Each row has a name. Each question is about the rows just above it.

[101 169 102 102 101  87  95 203 146 117 134 112 118 112 200 108 114  93
 104  99 109 119]  T
[ 75 180 137 144 126 131 142 184 161  81 103  98  86 121 196  84 136 152
 130  73  94 100]  D
[167 124  94  90  97  93  90 143 120 160 153 157 159 120 140 163 104  84
 100 170 154 149]  M
[ 98 166 150 156 143 138 156 163 160  95 104 103  94 135 171  88 149 150
 143  90 110 108]  X
[107 158 126 122 128 120 133 179 154 105 114 109 100 124 178 100 133 123
 127 105 101 110]  S
[109 132 160 165 157 160 164 111 138 102 101 108  99 141 117  98 152 160
 152 105 120 112]  P
[113  99 187 189 167 174 178  74 130 133 121 119 131 150  75 114 164 170
 177 115 123 140]  E
Number of entries in [ 75 180 137 144 126 131 142 184 161  81 103  98  86 121 196  84 136 152
 130  73  94]:  21
Count the entries of [ 98 166 150 156 143 138 156]:  7
How many entries does [113  99 187 189 167 174] have?  6
How many entries does [101 169 102 102 101  87  95 203 146 117 134 112 118 112 200 108 114  93
 104  99 109 119] have?  22
Count the entries of [107 158 126 122 128 120 133 179 154 105]:  10
Count the entries of [109 132 160 165 157 160 164 111 138 102]:  10

[147 126 163 116 126 142 177 121 157  99 139 119 153 105 140 100 173 159
  67 175 118 128 133  68 161 134 100 168  57 108  91 152 126 142 165 148
 107] : W
[133 121 119 141 124  87 103 127 122 153  83 114 123 156 144 151 106 117
 153 120 149 118 119 177 110 128 142 120 152 140 148 116 134 116 126 135
 145] : V
[104 117 102 113 114 112 161 136 151 126 120  99 188 105 125 112 151 106
 116 210  99 141 117 112 113 141 106 139  95 105 121 126 115 114 146 135
 102] : H
[123 153 138 118 171  52  87 140 114 130  54  77 148 145 118 160  82 141
 157 147 132 122 160 169 134 121 111  84 146 153 140  86 121 157  95 118
 107] : C
[106 112  89 126  93 162 164 132 147 142 165 148 146 113 127 114 156  93
 121 150 113 143 101 128  98 152 145 163 125 110 139 151 119  94 166 128
 140] : N
Number of entries in [106 112  89 126  93 162 164 132]:  8
Count the entries of [147 126 163 116 126 142 177 121 157  99 139 119 153 105 140 100 173 159
  67 175 118 128 133  68 161 134 100 168]:  28
Count the entries of [104 117 102 113 114 112 161 136 151 126 120  99 188 105 125 112 151 106
 116 210  99 141 117 112 113 141 106 139  95 105 121 126 115 114 146 135
 102]:  37
Number of entries in [104 117 102 113 114 112 161 136 151 126 120  99 188 105 125 112 151 106
 116 210  99 141]:  22
Number of entries in [133 121 119 141 124  87 103 127 122 153  83 114 123 156 144 151 106 117
 153 120 149 118 119 177 110 128 142 120 152 140 148 116 134 116 126 135
 145]:  37

[135 117 175 101] -> J
[156 139  42 138] -> Q
[120 119  92 145] -> Y
[136 139 136  94] -> L
[156 139  42 143] -> B
How many entries does [120 119  92] have?  3
Count the entries of [136 139]:  2
How many entries does [136 139 136] have?  3
Count the entries of [135 117]:  2
Count the entries of [156 139  42 138]:  4

[122 153 143 109 109 107] : lenol
[122 153 143 109 109 129] : ruseb
[123  60 122  65  99 132] : tumaf
[195 166 127 161 122 109] : reref
[122 153 121 109 109 107] : tuvo
[164 158 127 117 115  94] : Dop
[149 136 107 119 113 118] : pupim
[122 153 143 109 109 167] : moza
Count the entries of [122 153]:  2
Number of entries in [195 166 127 161 122 109]:  6
Count the entries of [149 136]:  2
Count the entries of [122 153 143 109 109 167]:  6

[111 141 126 114 105 137 131]  lur
[128  82 141 131 182 119 127]  Seg
[157 167 126 184 141 139 109]  rivu
[125 126 133 106 129 112 108]  tufid
[131  75 140 132 189 116 127]  dage
[111 141 126 114 105 137 135]  Dok
[149 180 119 123  85 132 154]  sogo
[149 160 121 167 125 139 113]  Bigul
[122 152 128 114 104 132 137]  koz
[161 178 124 133 102 127 157]  bezo
[111 141 126 166 160 147 113]  vir
Number of entries in [125 126 133 106 129 112 108]:  7
How many entries does [131  75 140 132 189 116] have?  6
Number of entries in [161 178 124 133 102]:  5
Count the entries of [111 141 126 166 160]:  5
How many entries does [149 180 119] have?  3

[145 159  99 135  89 147 151 140  93 132 159  90 107 131 151 134  99  96
 103  95  93 152 119 138 140 147 139 122 148 150 107  99 106 149 141 127
 146 126 100 153 128 119 154 139 139 101 151 147] : U
[101 137 142 109 145  93 109 107 139 116 132 149 140 110 103 160 142 148
 137 128 150 157 158 100 138 116 122 116 188 112 119  97 110 101 112 123
  99 122 111 183 120 130 202 118 169 112 108 188] : G
[ 84 192 121 109 134  81 124  97 127 117 175 133 125 112  81 173 135 142
 118 126 136 172 158  90 112 107  97 120 187  95 131 148 127  80 102 109
  83  96 130 158  94 123 193 106 174 135  92 188] : F
[160 126 113 139 105 149 141 145 104 130 129 108 116 137 154 123 114 110
 112 110 107 141 126 143 135 149 140 132 138 147 120 101 118 156 143 133
 157 136 112 131 136 129 137 145 132 115 153 135] : A
[ 84 192 121 109 134  81 124  97 127 117 175 133 125 112  81 173 135 142
 118 126 136 172 158  90 112 107  97 120 187  95 131 148 127  80 102 109
  83  96 130 158  94 123 193 106 174 135 101 174] : K
[101 137 142 109 145  93 109 107 139 116 132 149 140 110 103 160 142 148
 137 128 150 157 158 100 107 113 105 128 158 105 141 126 133 112 105 115
 111 111 136 156 110 125 163 112 151 139 112 155] : Z
[122 102 155 128 168 117 110 128 160 124 101 169 147 128 118 141 151 156
 149 153 155 119 139 113 113 117 111 137 126 110 141 151 144 115 130 123
 118 125 151 106 121 134 124 121 131 151 117 131] : R
Number of entries in [145 159  99 135  89 147 151 140  93 132 159  90 107 131 151 134  99  96
 103  95  93 152 119 138 140 147 139 122 148 150 107  99 106 149 141 127
 146 126 100 153 128 119 154 139 139 101 151 147]:  48
Count the entries of [101 137 142 109 145  93 109 107 139 116 132 149 140 110 103 160 142 148
 137 128 150 157 158 100 138 116 122 116 188 112 119  97 110 101 112 123
  99 122 111 183 120 130 202 118 169 112 108 188]:  48
Number of entries in [122 102 155 128 168 117 110 128 160 124 101 169 147 128 118 141 151 156
 149 153 155 119 139 113 113 117 111 137 126 110 141 151 144 115]:  34

[169 149 152 136 136 144 166 109  94] = benop
[200 107 140 141  90 158 167 131 115] = volo
[129 136 130 123 130 115 118 128 118] = Kave
[186  94 154 184  84 136 144 169 119] = Gepu
Count the entries of [129 136 130 123 130 115]:  6
Number of entries in [129]:  1
Number of entries in [200 107 140 141]:  4

